How the points are linked:
state | q t j e
pozo | fame bidi bogi kugo
vife | kaza pedi pega fige
sada | kupa dufo gume digu
zabo | sege noso pozo zeru
sege | dedo kena fame bedu
tuve | bidi zutu ziti todu
kaza | sedo sida lado rono
sina | ninu kupa remi fufi
todu | pozo tuve kuve kino
sida | vepe fige vigu kaza
sipa | felo gari boso ziti
tevu | defa sane bedu gume
nidi | vigu golo daso pega
kugo | loda pozo zutu sodi
zeke | fire fake vepe visu
golo | ropo tepu fufi nidi
lado | vife vigu tepu sifo
peba | zeke meno sida bodu
vigu | pedi ropo ribe lado
ziti | rona sipa sati kuve
gume | buge tevu furi niri
niri | remi gume dedo defa
tepu | pega ribe sina golo
zutu | kino bogi sipa tuve
zeru | bedu zabo kugo kena
fake | mope bodu rono zeke
mide | sipa kunu visu gida
dufo | kize remi tevu sada
buge | sada defa zudo remi
bedu | vizo sege loda furi
furi | zudo bedu noso dedo
remi | digu buge sane dufo
kuve | bogi ziti kunu felo
meno | fake sedo fige peba
sodi | noso kugo tuve fame
ninu | tepu daso digu vibo
kize | fufi digu defa kupa
zudo | gume vizo kena sane
ribe | nidi vibo kupa tepu
bodu | visu peba kaza fake
sane | niri zudo sege tevu
visu | boso zeke sedo mope
vibo | golo ninu kize ribe
fige | rono vife ropo sida
kena | furi zeru sodi sege
sifo | fige lado golo pedi
kunu | gari sati zeke mide
mope | sati visu meno fire
gari | kuve gida fire sipa
bidi | sodi kino rona pozo
vizo | tevu dedo zeru zudo
felo | zutu kuve mide rona
dedo | sane furi zabo vizo
gida | ziti mide mope gari
ropo | sifo pega vibo vigu
fufi | vibo sina dufo daso
sedo | bodu vepe vife meno
loda | zeru fame kino noso
pedi | sida sifo nidi vife
fire | kunu mope peba boso
noso | kena loda bidi zabo
fame | zabo sodi todu loda
rono | meno kaza sifo vepe
daso | ribe fufi sada ninu
kino | kugo todu felo bidi
rona | tuve felo gida bogi
kupa | daso kize buge sina
defa | dufo niri vizo buge
boso | mide fire bodu sati
digu | sina sada niri kize
pega | lado nidi ninu ropo
bogi | todu rona gari zutu
sati | gida boso fake kunu
vepe | peba rono pedi sedo

In the rows, zero is written as 70.

The rows follow the links: the fewer symbols apart two points are, the more alike their rows tend to be.

Each row is also shifted at random along 3 hidden directions that mean nothing.

Some points, each with a row of numbers:
zeke
53 73 72 51 49 78 84 75 68 59 71 67 55 72 86 51 74 68 71 76 64 75 68 71 73 75 85 62 70 78 62 63 66 74 63 61
daso
42 75 72 75 80 71 58 53 78 71 79 76 76 70 55 76 75 67 83 79 57 59 82 64 61 73 60 72 66 61 73 60 71 70 68 74
zabo
113 62 65 81 83 59 64 78 75 85 84 65 79 65 67 83 64 75 60 73 64 70 64 73 72 62 62 77 73 71 81 87 71 69 80 75
pedi
36 80 72 72 59 80 72 56 72 67 70 74 63 75 71 71 73 67 82 74 67 69 79 71 64 77 76 69 64 69 67 52 67 66 62 63
pega
86 83 77 77 67 82 68 50 63 58 42 84 69 82 62 74 76 65 87 53 95 67 83 67 65 79 73 69 65 63 59 48 73 66 61 68
fame
79 58 66 65 80 58 69 87 74 76 86 61 76 61 71 66 67 75 56 79 56 71 60 70 75 62 64 72 76 73 77 91 72 75 79 76
zutu
68 61 63 76 66 63 75 87 75 90 92 57 68 63 83 79 60 77 54 79 58 78 57 80 77 63 75 75 72 81 80 88 64 67 77 68
sida
66 81 71 69 52 82 74 58 74 69 76 72 59 75 76 70 72 67 83 78 60 70 77 72 66 78 79 68 64 72 66 51 63 65 61 61
felo
57 64 64 78 62 66 78 87 71 88 84 59 65 67 86 79 60 77 55 73 66 81 57 82 78 64 79 74 71 83 77 85 64 65 75 65
gida
100 72 67 79 53 75 82 80 65 81 68 64 60 75 87 79 62 75 63 62 83 83 61 82 77 70 86 72 68 81 70 72 64 62 70 61
kugo
101 61 66 79 77 62 72 85 67 80 70 65 76 67 74 78 63 76 56 63 80 76 59 76 77 63 69 74 75 74 76 88 72 69 78 73
kupa
120 75 78 59 82 73 61 54 69 48 55 83 77 72 53 56 83 63 85 68 74 58 85 56 63 76 59 66 71 56 62 57 79 79 66 78
bogi
88 61 72 51 65 66 83 91 61 58 58 66 68 68 83 49 71 72 56 63 82 78 59 70 81 67 77 65 79 78 64 85 75 79 72 71
kize
62 73 70 82 85 68 56 55 79 76 80 75 80 69 53 84 72 69 80 78 57 60 80 65 62 71 56 74 66 60 77 64 71 69 72 76
tevu
54 66 71 88 94 62 59 69 67 75 55 76 88 71 54 85 68 72 68 53 91 66 71 67 70 65 56 77 74 63 75 81 78 69 77 81
tepu
32 78 73 76 74 75 63 53 73 68 68 78 72 74 59 76 74 67 84 71 69 64 82 66 62 75 66 71 65 62 68 56 70 67 66 70
dedo
77 62 70 71 91 60 61 75 70 70 69 72 84 65 58 71 71 72 64 67 72 65 69 65 72 64 57 73 76 64 75 85 78 76 78 81
bodu
65 81 67 93 49 82 79 65 67 86 64 70 58 81 83 93 60 73 74 60 86 82 69 84 70 74 87 74 62 78 70 57 60 54 64 57
digu
60 73 73 82 88 69 58 56 69 68 58 80 82 74 52 80 73 69 78 60 82 62 79 64 65 71 57 73 70 58 71 66 76 70 71 78
dufo
63 69 77 59 90 65 60 64 68 51 57 80 82 69 52 57 81 65 76 66 75 58 79 56 68 71 56 68 75 58 65 70 81 81 71 81
vigu
50 82 72 79 63 80 67 52 74 72 70 76 66 76 66 81 72 67 85 71 69 67 80 71 63 77 73 71 62 67 69 50 66 63 63 65
sane
91 63 73 61 91 61 61 72 70 57 66 75 83 65 55 58 77 68 69 70 69 61 73 59 70 67 55 69 77 61 70 79 80 81 75 83
sedo
11 79 70 77 53 81 79 67 65 73 60 72 60 78 81 76 67 71 74 61 84 78 71 77 71 75 84 70 66 75 66 59 65 62 63 61
sina
63 74 75 67 84 71 60 55 72 58 63 80 78 71 53 66 78 65 82 71 70 59 82 60 64 74 59 69 70 58 66 61 76 75 68 77
buge
61 68 70 79 91 64 56 62 74 73 72 75 84 68 53 80 72 70 74 70 68 61 77 64 66 68 55 74 71 61 75 74 76 72 75 79
sati
80 70 70 53 49 75 85 81 70 65 79 63 56 69 88 53 71 70 66 80 60 78 64 74 75 72 85 64 71 80 66 69 64 73 66 62
nidi
72 82 72 83 68 79 63 48 75 75 71 77 69 77 62 84 71 67 87 72 68 65 83 69 61 78 69 72 62 64 70 50 67 62 64 66
gume
50 62 73 64 93 61 60 71 70 61 65 75 85 65 54 62 76 69 69 69 70 61 73 59 70 67 53 70 76 61 71 80 80 80 76 83

In each set, the symbols that take the first to the second take the third to the fourth, perhaps in another order. Give the fourth.
Answer with the point's name.
93 78 75 74 78 75 61 51 71 62 60 82 76 75 54 73 76 65 86 66 75 61 84 62 63 76 62 71 67 59 66 55 74 70 66 73
: 86 65 69 76 91 60 57 67 77 75 81 71 83 64 55 76 71 71 70 76 59 61 73 64 67 66 54 75 72 62 79 79 75 74 77 80
:: 60 76 66 83 49 78 80 72 70 87 78 64 58 75 87 85 61 74 69 70 72 81 65 84 72 72 86 73 64 81 73 65 60 57 67 58
: vife

78 75 73 52 49 79 84 74 66 58 67 68 55 73 86 52 74 68 72 74 69 76 70 72 73 76 85 62 70 78 61 60 66 73 62 62
: 88 80 70 68 48 81 79 64 74 73 80 67 54 73 83 70 69 69 77 80 59 75 73 76 67 76 85 67 64 77 67 55 61 64 62 58
:: 62 68 71 66 89 64 56 63 77 67 80 74 81 65 52 66 76 68 75 81 54 58 78 60 65 69 54 71 72 60 73 72 76 77 74 80
: niri

71 57 68 58 80 59 72 90 71 68 77 63 75 62 74 58 70 74 55 75 63 71 60 68 77 62 65 69 79 74 74 92 75 79 79 77
: 64 60 64 78 75 61 72 88 72 86 84 60 74 65 78 80 61 77 53 73 67 77 57 78 77 61 70 75 74 78 79 91 69 69 79 72
:: 74 57 70 52 76 61 75 92 66 61 68 64 74 63 76 51 72 73 54 69 71 73 60 68 80 64 68 67 80 75 69 91 76 81 76 76
: todu

41 73 70 64 51 77 83 78 66 68 66 67 57 73 87 65 68 72 67 67 77 80 65 77 75 72 86 67 70 80 65 66 65 68 66 61
: 88 80 69 72 47 82 79 64 71 74 74 69 55 75 83 72 68 70 77 74 67 76 72 77 69 76 85 69 64 77 67 54 61 63 62 58
:: 33 68 67 62 53 72 83 84 70 73 80 61 58 68 89 63 67 74 61 77 63 80 60 78 76 69 83 68 71 82 70 75 63 69 69 62
: visu

31 79 75 61 58 81 74 59 68 58 61 76 62 76 73 60 76 66 82 70 72 70 78 68 68 78 77 65 67 68 61 53 69 71 61 65
: 59 80 76 57 63 80 70 55 71 54 64 77 64 74 67 56 80 64 87 75 65 65 82 63 64 79 72 64 67 65 62 50 70 74 61 68
:: 55 60 70 70 93 59 64 80 67 67 62 71 85 66 60 68 71 72 61 61 81 67 66 65 74 63 57 72 78 65 73 88 80 77 78 82
: zeru

66 75 75 61 79 72 60 54 77 59 76 77 74 69 55 61 80 64 84 82 54 58 83 59 62 75 60 67 68 59 68 58 74 75 67 74
: 95 72 70 73 83 67 55 54 84 75 94 73 77 65 53 75 74 67 82 91 40 56 81 63 59 71 56 72 67 60 77 64 71 71 72 75
:: 44 77 77 64 76 75 65 54 68 53 55 81 73 74 58 62 79 64 84 66 77 63 83 61 64 77 65 67 69 60 62 55 76 74 64 73
: sina

70 79 69 73 48 81 79 65 74 78 81 67 55 74 83 75 67 70 76 79 60 76 72 79 68 75 84 69 63 78 69 56 60 62 64 58
: 80 80 75 69 71 77 63 50 73 62 67 79 70 74 59 69 77 64 87 75 65 62 84 63 61 78 66 68 65 61 66 51 71 70 63 70
:: 46 78 71 95 82 72 58 51 71 79 61 79 79 77 53 94 69 69 82 59 83 65 80 69 63 72 61 77 65 60 73 61 72 61 70 74
: furi

84 78 68 76 47 80 80 69 71 79 77 66 56 75 87 78 65 71 73 73 68 78 68 80 71 74 86 70 64 80 69 59 60 61 64 58
: 75 81 72 76 50 83 80 65 64 71 57 72 57 80 83 75 67 69 75 60 87 79 71 78 71 76 86 69 65 76 63 56 65 62 62 59
:: 65 69 71 85 92 64 57 63 70 74 62 76 86 71 52 84 70 70 73 62 81 64 75 66 67 67 55 76 71 60 75 75 77 70 76 79
: tevu

105 64 73 68 91 62 62 71 67 61 57 75 84 68 56 66 74 70 68 61 81 63 72 62 71 67 56 71 76 62 70 80 80 78 75 81
: 86 69 72 86 92 64 59 63 68 71 55 78 86 72 53 84 70 70 72 55 88 64 75 65 68 68 57 75 72 60 72 74 78 69 75 80
:: 53 70 72 51 51 77 86 81 63 57 60 68 57 73 88 49 73 69 66 68 77 78 65 72 76 73 86 63 73 79 60 68 68 75 64 64
: mide

30 78 74 76 73 76 63 53 71 66 63 79 73 75 59 75 75 66 84 67 74 64 82 66 63 76 66 71 66 62 68 55 71 68 65 71
: 39 80 72 76 68 77 64 52 76 72 77 75 68 74 63 77 73 67 85 78 60 64 82 68 62 76 69 71 64 65 70 52 67 66 65 67
:: 56 82 71 79 53 82 75 58 69 74 65 74 60 79 77 79 69 68 80 67 77 74 76 76 67 77 81 71 62 73 66 52 64 61 62 60
: sedo

87 83 69 85 49 83 76 59 71 80 70 71 57 79 80 85 65 70 79 68 75 77 73 80 67 77 84 72 62 76 69 52 60 57 63 58
: 44 82 72 79 61 80 69 53 71 71 67 76 65 77 68 79 71 67 84 70 73 68 81 71 63 77 74 71 64 68 67 51 67 63 63 65
:: 55 61 66 79 70 64 77 90 63 80 63 63 72 70 82 78 61 77 52 56 88 81 56 79 80 62 75 74 75 78 73 90 71 67 77 70
: gida

91 60 67 70 85 59 67 83 71 75 78 65 80 63 67 71 68 74 58 72 66 70 63 69 74 62 61 73 76 70 77 90 73 75 79 78
: 74 58 67 64 74 61 75 90 70 76 81 61 73 63 78 65 66 75 55 75 63 75 58 73 78 62 69 70 76 76 75 91 71 75 78 73
:: 60 82 73 77 56 82 74 56 68 69 59 76 61 80 73 76 71 67 83 64 81 72 77 73 67 78 80 69 63 71 64 50 66 63 61 62
: pega

39 79 75 62 67 78 67 55 72 58 66 77 67 74 64 61 79 64 85 74 66 63 81 63 64 77 70 66 67 63 64 53 71 73 63 69
: 70 84 71 85 60 81 67 49 75 78 74 75 63 77 68 86 70 67 86 74 66 68 80 73 61 77 74 72 60 68 70 48 64 60 64 63
:: 68 61 65 86 85 59 66 83 68 85 68 66 82 68 68 86 61 77 57 60 83 75 60 75 75 61 63 78 74 72 78 91 74 68 81 76
: kena

57 78 70 75 49 80 81 70 66 74 64 68 58 77 84 76 66 71 72 64 82 79 68 79 73 75 86 69 65 79 66 60 64 62 64 59
: 74 79 74 64 50 83 81 66 65 62 57 73 57 77 82 63 72 67 77 65 80 76 73 73 70 77 85 66 67 75 60 54 66 67 61 61
:: 73 63 66 79 91 59 57 72 79 83 90 67 83 63 58 82 68 73 66 80 53 64 70 68 68 63 55 77 72 65 82 84 73 71 80 79
: bedu

